Each row has a hidden value; after the row comes its group, the name of the range that the value falls in. Each part has its own.
[  -2   23  -70  -41   63    2  -19    4  -50   39   11  -59   28   32
  -23   34    1   17    6   44  -68  -16  -43   -6   53   44   34   34
   56   73   45   21   65  -45   32   -6 -133   89   84   21   83  -50
   22 -129  -13   16  -11   47  -11]	(75)
[-147   18   45  -12  -23  150 -145   -1 -185  -48  -45 -162  129   21
   41  144  -40  148   -9  164  -30   70  -15   76 -118 -114 -180  -76
  -20  -84  -16   39  -96   41   23  -41  -46   50 -112  -34  -68   -9
    6   16 -209  115  152  -23  -62]	(75)
[ -19   14   98  -13   46   93   49   66  -84  -72   73 -134   46  -43
  -35  -14  -65   -4    0  114  -38  -52  -62   79   23    2 -100   61
  -22   20   60   53   69   47  -25  -32  -67   22  -32  -55   22  -22
  -26 -132  -68  -14   23   40    2]	(68)
[-218  -49   73 -206 -163  366    6  -48 -268  -48  -93 -165   54 -201
  -33  210  125  259  124  149 -247 -114  -57   46 -122 -210 -327 -197
  244  -26 -104  166 -164   26  197  -58  213  296 -195   72 -251 -129
  200    4 -101   97  230  -35 -346]	(74)
[  18  -31   66  -30   -2  109    9  -62 -112 -113  -30  -24   48   69
  -13  122  -59   87   26   98   33   13  -47  -20    3  -48  -93   14
  138  -13  -64  186  -11  -35   34  -46   51    1   56   46   -1   22
   -5  -15  -61  -34    2  -60  123]	(80)
[ 237  102  -20   14  -26   -4   62 -133  -12   35   13  219   97  120
   35   40   80  -25   39   16  166  -51  -66  -27  190  118   -2  -87
   44 -107   91  217  -17   23 -115  -40   -7   31   30   -8   49   -7
  -84   19  104 -124 -195   40  159]	(90)
[  -5    8   48 -145  -83   34   68  160  -45   -1  131  -82   98   60
 -148   65 -102  -47   -1  150   83   29  -55  156   -5 -100 -127 -103
   47  -43   54  146  -11 -107  -72  -89   54   -4 -114   20  -98   28
  -27 -153  -41  -65  -35   19   57]	(76)
[ -16   66   20  -46  100  174 -108  -65 -179  -36   51 -124   61   18
   38   67  -33  159  -22  145 -102   -6  -86   43  -80    3  -38   40
   24    7  -13  -21  -33   57  109  -24 -167   67   39    7   49  -41
  -29 -188  -61   75  112  -29  -10]	(76)
[-151 -169    9 -127 -168   72  183  163   89  -60   91 -240  -66  166
 -159  -40 -206 -315   60   92   -7  -74   65   38   30 -216 -129  129
  174  113  -21  147  241 -112  -81    9  186 -202  -71  -33 -100   -9
  -78 -181  -70  -71  -40  -49  151]	(86)
[  32   26 -116   55   81   13  -43 -104 -116   15  -10   62   47  113
   50  152   -8  161   72   33   61    3   10 -103  -42  -56  -57   36
  127  -51  -33  157 -161  -97   78   -3   31  105   43   90  -46  -59
    3   20   -3   -9  -25    5    7]	(68)
[ -48  -67   44    9  -63  113  125  -23   -2  -62    6   10    7  172
  -35   72  -63  -83   59   64  -87  -24  -59   10   18    4    6  -83
  122  -82   50  162   33    0 -172  -34  164  -23   35  -34 -135   50
   -6   40  -51  -58  -61   20  165]	(90)
[-110   -3  -76   45  -29    2  -55   21 -103  -44   39 -157   31   97
   79   23 -147  -43   41  100  131  -16  117  -46  -44 -185 -249  175
  -13  -12   19   55   11  -31   36   66  -43  -37 -136  -59  -31  -79
 -119  -51 -146   20   25   -7  -22]	(86)
[ 124   87 -141   75  119 -202   45   69   87  172   14  163   63  174
  -40   14   69  -97    2  -38   60   66  -17    7  168  166  183 -112
  -39  -67  162   71   -5  -92 -197  -30  -80   78  110   35   46   20
   23   -3   62  -62 -188  145   72]	(76)
[ -59   -3 -155   64   64 -168   -9   50  -58   27  -44  -33  -25   57
   33    3  -77  -66   67  -10   87   50   52  -92  124   11  -68   86
   16   38   60   61   53 -136    4   59  -99  120   99   67   72  -70
   18  -38  -65  -46 -101   36  -52]	(74)
[   5   -2  170  -44  106    8  254  323   51  -40   89   10   20  110
 -215   -8    7 -159  -51  104  -41   49   16  158   56  -17   21 -169
   13  -76  120  145   30  -15 -249  -78  239    6  -83  -13 -173  161
  135  -12  -28  -65  -80   99   29]	(69)
[ -28   24  100   99  121   66   67   98   -6  -44   38  -49   10  185
   -8  -46  -76 -131  -26  108  -73   82  -48  105   45  108   84  -69
  -90 -127   91   10   60   96 -247  -33   -5  -79   70  -44  -42  102
  -28  -59  -93  -14  -29   12  146]	(69)
[  18   11  -23   74   82   46   38 -116 -113  -26    5   -4  -32    4
  104   12  -49   56   93   28  -57  -57  -63  -62   65   83  -66  118
   66  -39   14   65  -23   -4   41   10  -77   95  137   57   11  -90
  -55 -119   12  -67    2   32   32]	(68)
[  12   -4  -54  -13  -79   60   14    0  -18  -13  166 -264    4    2
   54  -66 -195  -57   66  135   62 -149   15   28  -18 -107 -189  324
   -7   52  -29    4  121  -26   54    5 -206 -142  -85  -17   62 -184
 -242 -325  -22  -53   98    1   42]	(68)
[ -65  -18   74 -183  -80   -2  120  258  -58  -32   76 -110   55  -27
 -213    9  -81 -130   11  124   83   46  -50  158  102  -85 -164 -152
   49   30   77  168   82 -122  -71  -68   94   81  -94   38  -60   37
   82 -138  -64  -83  -99   -3  -48]	(86)
[  87   58  -46  -28   98  -31   30  148   51   72  101    5   94  202
 -143   50    3  -55  -52   83   81   45   18   71    5  -39  102  -65
   13   -4   57  108   -1  -68 -117  -55   22  -52  -43    8   -2   56
   15  -71   11    2  -96   32   81]	(69)
[-243 -157 -437  364  -36 -291  -48  -59  276  109   21  -87  -24  586
  140   19 -266 -382   51 -130   40  -54  288 -293 -109 -158  173  388
  -31   64  215  -46  206 -118 -299  221  -23 -303  -22 -323  -36  -47
 -254  265 -209   86 -177  205  314]	(75)
[  21   -6   88  -30   -3    9   32   21  -43  -73  -10  -75   78  -55
   -5   76  -16   68  -44   90  -76  -47  -37   30   24   31  -58   73
   20   35   61   50   93    4  -21  -43 -136   45    0  -71   67   -3
   -2  -24  -88   -1   79  133   49]	(69)
[  22   70 -213   21   58 -187  -49   14 -102   80  -16  128   53  115
  -17   65  -23  -20   74  -26  228   95    0  -87  147   19  -51  -94
   39  -13  107  169  -71 -183    1   36  -26  207   74   95   48  -38
   50   23   -2  -74 -258    3  -45]	(74)
[  48   77  -12  -30  164  168  -87  -39  -56   -5   55 -191   82  -87
  -12   40  112  199  -84  103 -243 -180  -42   -8  -93   31  114  185
    3  204   27 -101  123  136  128   -4 -299   81  -19 -114  204 -114
   45 -143  -25  174  167  103 -136]	(80)
[ -59  -27   80  -22   17   81   45  128   -7 -108  107 -188   53   96
 -106  -11 -146  -99  -49  139  -36  -18  -46   91  -26  -34    3   60
  -25   69   83   40  173   29 -124  -25  -53  -93  -37 -120   38   48
  -38 -100 -126   12  -21   13  116]	(80)
[  1  10  29 -40  59 -41  40 117 -50 -34  17 -52  47  32 -62  35 -30 -29
 -31  73  57  19  40  20  52 -57 -93  43  28  40  49  93  52 -55  -1  -9
 -18  35 -31 -11  27  21  24 -55 -64 -13 -25  55   6]	(75)
[ -98  -20  126 -111  -32  124   37  218  -19  -25   68 -238  101   -2
 -138   62  -33   -5  -63  186  -94   -1   13  183  -93 -145 -106  -39
   -6    7   10   34   47   12  -67  -88   16  -55 -188  -58  -87   26
   33 -108 -139   74  162   57  -47]	(76)
[ -97  -14   70  -29  -43   93  -18   39 -153 -100   68 -135   80   17
  -38   69 -178   34   35  150   29   51 -124  108  -32  -32 -152  -51
   -2  -57   46  103  -15  -39  -45  -60  -26   35  -12   -8  -50    9
  -45 -101 -139  -37   -7  -31   70]	(68)
[  97  239 -203   25  -10  133 -295 -109 -166  165  211 -153  204   95
  137   51  -80  217   40  225  164    1  -98  139 -151  -23  -87  -10
 -189 -180    6  -75 -214   44   28  -64 -387   -7 -164   43   44 -205
 -253 -306  -20   74  106  -74  -87]	(90)
[  90  132  -47   19   65  174  -77 -195 -140   47  -12   15   35   29
  140  -32  104   46   52   59  -17  -87  -59  -35  110   98  -43   12
   -4  -40   18   23   -2  163   59   26 -156   82   40   -7  100 -119
  -75 -141   45   27  -15  -52  -49]	(86)
[ -44   17    6    0   69  -62  105  173  -35    9  -52   -2    8   -6
  -80  -19   63 -114   25   17   29   21   49   11  164    4  -79  -92
    2   12   98  123   61  -25  -90   12   78  146  -31   11  -13    7
  142   38  -52  -30 -112   59 -138]	(74)
[   0   20 -377  216  154 -122 -221 -317  -81  125  -59   41   -2  194
  218  136  -79  191  118  -77  -39   13  -43 -252  -35  125  169  221
   88   22  -14  -24  -97 -150  122   71 -303  115  327  109  153 -177
 -102  -41    0   34  -32   36   93]	(68)
[ -43  -16   17   65   81   43  -33   46  -11  -46  -11  -30   84  271
  -36  100  -52  -48  -57   84   59   79   81   -9  -63 -113   11    0
   25  -36   16  116   -2   10 -107   -2  102 -130  -44  -83  -44  108
  -21   97 -133   65  -36  -12  169]	(76)
[ -87  -17   87 -112  -50  155   -6   23 -136 -110   89 -213   42  -26
  -23   17 -138    2  -11  162  -66  -57  -69   80  -41  -75 -166   93
   37   62   32   22  107   27   58  -14 -101   -2  -49  -75   17  -32
  -74 -203 -113   14   78   -8   38]	(75)
[  73   31   40  -14  125   -4  102   78    7   -4   33   92   40  155
 -104   29   37  -80  -41   33  -10   25  -28   21   92   63  104  -85
   58    0  105  127   45   -8 -121  -27   74   30   65  -26    1  101
   63   -8   19  -35 -144   61  118]	(76)
[  77   59   97  -56   91  105   36   91  -48  -28   58  -36   73   72
 -103   31    8   18  -44  136  -19   40  -90  120   36   53   54 -107
    9  -31   19   89   23   31  -88  -89  -24    1   29   33   27   62
   38 -123  -12  -11  -18  -24   63]	(90)
[  -8    4    0    3   44   24    8   29  -51  -60   83 -123   29   56
   -5   23 -122   16  -12  108  -50  -26  -48   24  -25   17   -7  118
    5   32   56    8   84  -22  -29  -11 -151   -2   42  -34   54  -22
  -59 -137  -71  -10   29   52   77]	(90)
[-569 -218 -226   83  -43  -72 -316   36 -154  -96  -48 -443  128   64
   28  407 -331  363  -43  124 -387   96   15  -75 -553 -253  -14  186
   56  145   75 -190  -56 -258   98   38 -249  166  -27 -169 -111  -45
   94  207 -518  313  364  245  -75]	(69)
[  44   97   -8  -27   61   65  -66   43 -117   61   53  -60  140  -46
  -34   93   45  165   13  119   41    5  -60   99  -26  -24  -90  -75
  -27  -57   12   83 -134  -17   30  -86  -88  112  -88   52   -7  -68
   19 -101  -23   30   53   32 -116]	(68)
[   6    0   93   97   62  136  170  -69  -55  -60   27   20 -109  141
  132  -98  -65 -156   89   59  -91  -50  -11   -9  112   89  -77   73
   35 -167   34   56   30  122 -128   29   81  -55   99    8 -120   -2
 -118 -138   17 -109   -9   -2  141]	(76)
[  75   39 -159  120   37  -92   -3 -113   25   74   28   -2   44   21
  113   11   16   16   50  -31    2 -163   37 -123   60   48   -8  237
   -9   55  109   21   63   -5    1   52 -207   49    2  -94  111 -160
 -110  -20   17   -8  -27  181   -2]	(68)
[  -8   57  -91   89   62   34 -170 -138 -153   10  -17  -29   89  129
  142  142  -75  187   24  101   28   79  -32  -30  -87    3  -49   36
   -4 -121  -24   22 -146  -28   36  -17 -167   36   66   51    8  -47
  -93  -38 -100   42   84   -9   69]	(69)
[  96  106 -204  -90   -6 -173   28   96  -18  167   78   49   85  -59
  -75   32   83   10   48   -2  127  -76   16  -12  129  -10  -74  -26
   27   66  142  103  -16 -161   41   -2 -124  240  -92   47   57 -146
   51 -101   83  -53 -135  152 -205]	(86)
[  75   73  -14  112  123  -29   87   29    3   58   35   27   -4   67
   85  -28   32  -17   23   47  -66  -36   26    8   64  103   16   59
  -53 -122   82   -5  -24   45 -120   -6  -91   40   26   13  -36  -44
  -42  -77   18  -38   38  138  -11]	(69)
[-141 -112 -185  128  -74  -82   35 -119   61    0  -90 -102  -71  101
  130  -23  -72 -183   95  -77 -101 -153  103 -214  101   -7  -29  281
   74  134   98    9  247  -14  -44  141 -101   -6   70 -148   85 -139
  -82   70 -100    9  -49  127   45]	(74)
[  24   -2   78  -15   18  188   91  -66  -43  -59   37  -46  -12   78
   12    0  -17  -23   30   94 -158  -84  -91   27   34   73   28   15
   82  -29   20   62   78   94  -70  -28   -4  -14   75  -23  -20   -8
  -37 -124    4  -28   24    3  107]	(90)
[ 127  103  -25  -12  110   29  -17    2  -69   68   53  -14   54   14
   30   42   41  125    4  103   -8   -3  -35   49   22   55   -4   25
    6  -65  -21   26  -77  -16   32  -61 -160   62   36  111   39  -69
  -29 -193   48  -15   79   38  -32]	(69)
[ 124  187  236   93  197  401   60   28  -74  -38  146 -285  -33  -74
  186 -251   90   -7  -34  254 -181 -208   50  167  -10   45 -127  247
 -227 -131  -65 -190   77  457  -39  -10 -230 -183 -190  -78   31 -140
 -189 -392   17   87  340  -37 -161]	(90)
[ -80   29  -31  109  105   -6   18  155   -7   33   55 -142   -2  166
   37  -49  -81 -122    8  103   43   43  135   43  -22  -99  -92   92
  -94  -97   26  -14   -7   25 -114   27   -3  -98 -103  -13  -86  -18
  -70  -91 -107   32   55   19  -31]	(75)
[ 149   76   18   33  118   61  161  -33   -1   63   56   90  -64   72
   46  -82   55  -72   65   36 -114  -58  -87   32  168  209   93  -17
   36 -115   52   40   17   59 -115  -34  -47   53  164   97  -14  -38
  -36 -214  140 -117  -43   52   63]	(69)
[ -43   74  -42  -15   81   98  -98  -62 -218   22  -83   34   64   20
   41  130   72  173   57   75  -10   87  -61   -3   17   14  -88 -179
   65  -97  -15  107 -173  -13   72  -27    6  228   50  119  -47  -28
  108    0  -55   38    3  -55 -128]	(86)
